Below is a small trained network, with its code and all its weights. Each question gives an input and a class and asks what happens when units are switched off, that is, made to give their printed mean instead of their output.

import numpy as np


def w(rows, s, z=0):
    codes = np.array(rows[::2]) - 128.0
    scale = np.full(codes.shape[1], s)
    scale[-1] = z or s
    return codes * scale


def norm(h):
    return h / np.sqrt((h * h).mean(-1, keepdims=True) + 1e-5)


def f(y):
    return y / 2 * (1 + np.tanh(0.7978845608 * (y + 0.044715 * y**3)))


def log_softmax(a):
    a = a - a.max(-1, keepdims=True)
    return a - np.log(np.exp(a).sum(-1, keepdims=True))


def net(x, mask):
    res = np.array(x, float).reshape(1, 6) / 4 @ E
    u = 0
    for l in range(3):
        y = f(norm(res) @ A[l][:, :-1].T + A[l][:, -1])
        res = res + np.where(mask[u : u + 10], y, B[l][:, -1]) @ B[l][:, :-1]
        u += 10
    return log_softmax(norm(res)[-1] @ U[:, :-1].T + U[:, -1])


A, B = {}, {}
E = w([
[130,168,145,160],'x0',
[254,132,139,38],'x1',
[156,250,127,151],'x2',
[124,160,128,67],'x3',
[118,112,32,119],'x4',
[158,102,100,191],'x5',
],0.0076)
A[0] = w([
[112,105,105,75,54],'0.n0',
[191,173,209,136,201],'0.n1',
[43,190,113,169,80],'0.n2',
[53,60,92,110,169],'0.n3',
[86,1,157,159,254],'0.n4',
[70,102,163,123,85],'0.n5',
[188,170,88,106,103],'0.n6',
[98,139,156,114,67],'0.n7',
[62,139,62,94,104],'0.n8',
[142,155,88,215,192],'0.n9',
],0.0097,0.0037)
B[0] = w([
[96,68,98,206,127],'0.n0',
[94,164,117,33,218],'0.n1',
[138,47,123,118,195],'0.n2',
[136,188,20,119,204],'0.n3',
[186,149,46,93,255],'0.n4',
[156,167,173,55,146],'0.n5',
[97,151,133,110,159],'0.n6',
[109,159,129,197,123],'0.n7',
[64,150,100,45,160],'0.n8',
[63,3,143,203,198],'0.n9',
],0.0066,0.0061)
A[1] = w([
[79,161,149,103,150],'1.n0',
[124,151,69,167,178],'1.n1',
[80,131,143,106,95],'1.n2',
[73,116,103,88,159],'1.n3',
[97,9,138,142,136],'1.n4',
[148,55,109,176,247],'1.n5',
[166,150,131,132,149],'1.n6',
[102,194,108,105,153],'1.n7',
[141,206,173,117,80],'1.n8',
[146,224,88,169,250],'1.n9',
],0.012,0.0019)
B[1] = w([
[150,230,104,123,208],'1.n0',
[65,124,144,206,239],'1.n1',
[142,155,94,113,159],'1.n2',
[242,208,51,150,250],'1.n3',
[61,193,157,112,235],'1.n4',
[8,154,102,171,254],'1.n5',
[57,254,116,214,148],'1.n6',
[71,190,104,161,250],'1.n7',
[109,184,199,106,238],'1.n8',
[48,109,237,154,231],'1.n9',
],0.006,0.0033)
A[2] = w([
[251,164,174,186,49],'2.n0',
[102,149,205,150,71],'2.n1',
[223,98,214,96,99],'2.n2',
[150,80,29,161,14],'2.n3',
[185,63,20,96,146],'2.n4',
[101,117,33,125,144],'2.n5',
[173,113,140,164,5],'2.n6',
[106,189,83,158,150],'2.n7',
[199,185,110,53,80],'2.n8',
[143,111,103,123,35],'2.n9',
],0.011,0.0014)
B[2] = w([
[166,236,111,153,139],'2.n0',
[83,149,98,178,169],'2.n1',
[223,167,81,87,170],'2.n2',
[179,218,88,202,216],'2.n3',
[80,184,102,112,237],'2.n4',
[158,206,60,78,251],'2.n5',
[138,111,70,139,104],'2.n6',
[206,144,203,81,235],'2.n7',
[64,2,210,184,253],'2.n8',
[113,133,83,120,125],'2.n9',
],0.006,0.0055)
U = w([
[211,111,193,68,95],'0',
[89,247,237,77,210],'1',
[135,117,175,111,1],'2',
[132,65,166,90,16],'3',
[183,62,167,11,116],'4',
[121,190,41,83,222],'5',
[43,93,141,211,163],'6',
[171,59,184,147,9],'7',
],0.013,0.0062)

Each question gives the input, the list of numbers given to net, and the class t.
The units are the neurons (one row each of A and B). Each row of codes is followed by its name. A weight is (code - 128) times the scale printed after its matrix; where a second scale follows, it is the last column's (A, B and U).
mask holds one flag per neuron, layer by layer. A switched-off neuron (its flag False) gives its mean, the last column of its row in B, instead of its output. The means were averaged over made-up inputs and are rounded, as every weight is.
A unit's drop is (log p(t) with every unit on - log p(t) with that unit switched off) / (log p(t) with every unit on - log p(t) with every unit switched off).
The circuit of an input: a set's keep is (log p(t) with only the set's units on - log p(t) with every unit switched off) / (log p(t) with every unit on - log p(t) with every unit switched off). Starting from the 12 units with the biggest drops (on a tie, the unit counted first), units are removed one at a time, each time the one whose removal leaves the highest keep (on an exact tie, the one counted first), for as long as the keep stays at least 0.8.
circuit, biggest first: the units of the circuit, biggest drop first
unit that matters most: the unit with the biggest drop
top k neurons: the k neurons with the biggest drops, biggest first
top k neurons in layer l: the k neurons of layer l with the biggest drops, biggest first
drop of u: that unit's drop, to one decimal
input [-8,8,8,-7,5,-1], class 1: top 4 neurons in layer 0 => (0.n2; 0.n6; 0.n9; 0.n4)
input [5,-4,8,-2,5,-5], class 6: top 2 neurons => (0.n9; 0.n1)
input [-8,-5,-6,-8,-5,4], class 5: circuit, biggest first => (0.n4; 2.n8)
input [-7,-6,8,-4,7,3], class 6: circuit, biggest first => (0.n9)
input [-1,4,-1,2,-4,3], class 0: circuit, biggest first => (2.n2; 2.n8)
input [-7,2,-8,-1,-5,-5], class 5: top 3 neurons => (0.n4; 2.n4; 0.n3)
input [5,7,-8,-6,2,-6], class 5: top 2 neurons in layer 1 => (1.n8; 1.n9)
input [6,6,4,-3,8,5], class 6: top 3 neurons => (1.n9; 0.n9; 0.n4)
input [5,-8,8,4,0,0], class 6: top 2 neurons => (0.n9; 0.n2)
input [3,2,4,3,5,5], class 6: top 2 neurons => (0.n9; 1.n9)
input [8,-2,-7,7,-2,7], class 5: drop of 0.n4 => 0.9
input [3,-7,-5,-3,7,1], class 5: drop of 0.n3 => 0.1
input [-2,6,-7,-7,-6,7], class 5: drop of 2.n6 => 0.0
input [1,3,-6,-4,-6,-2], class 4: unit that matters most => 2.n8
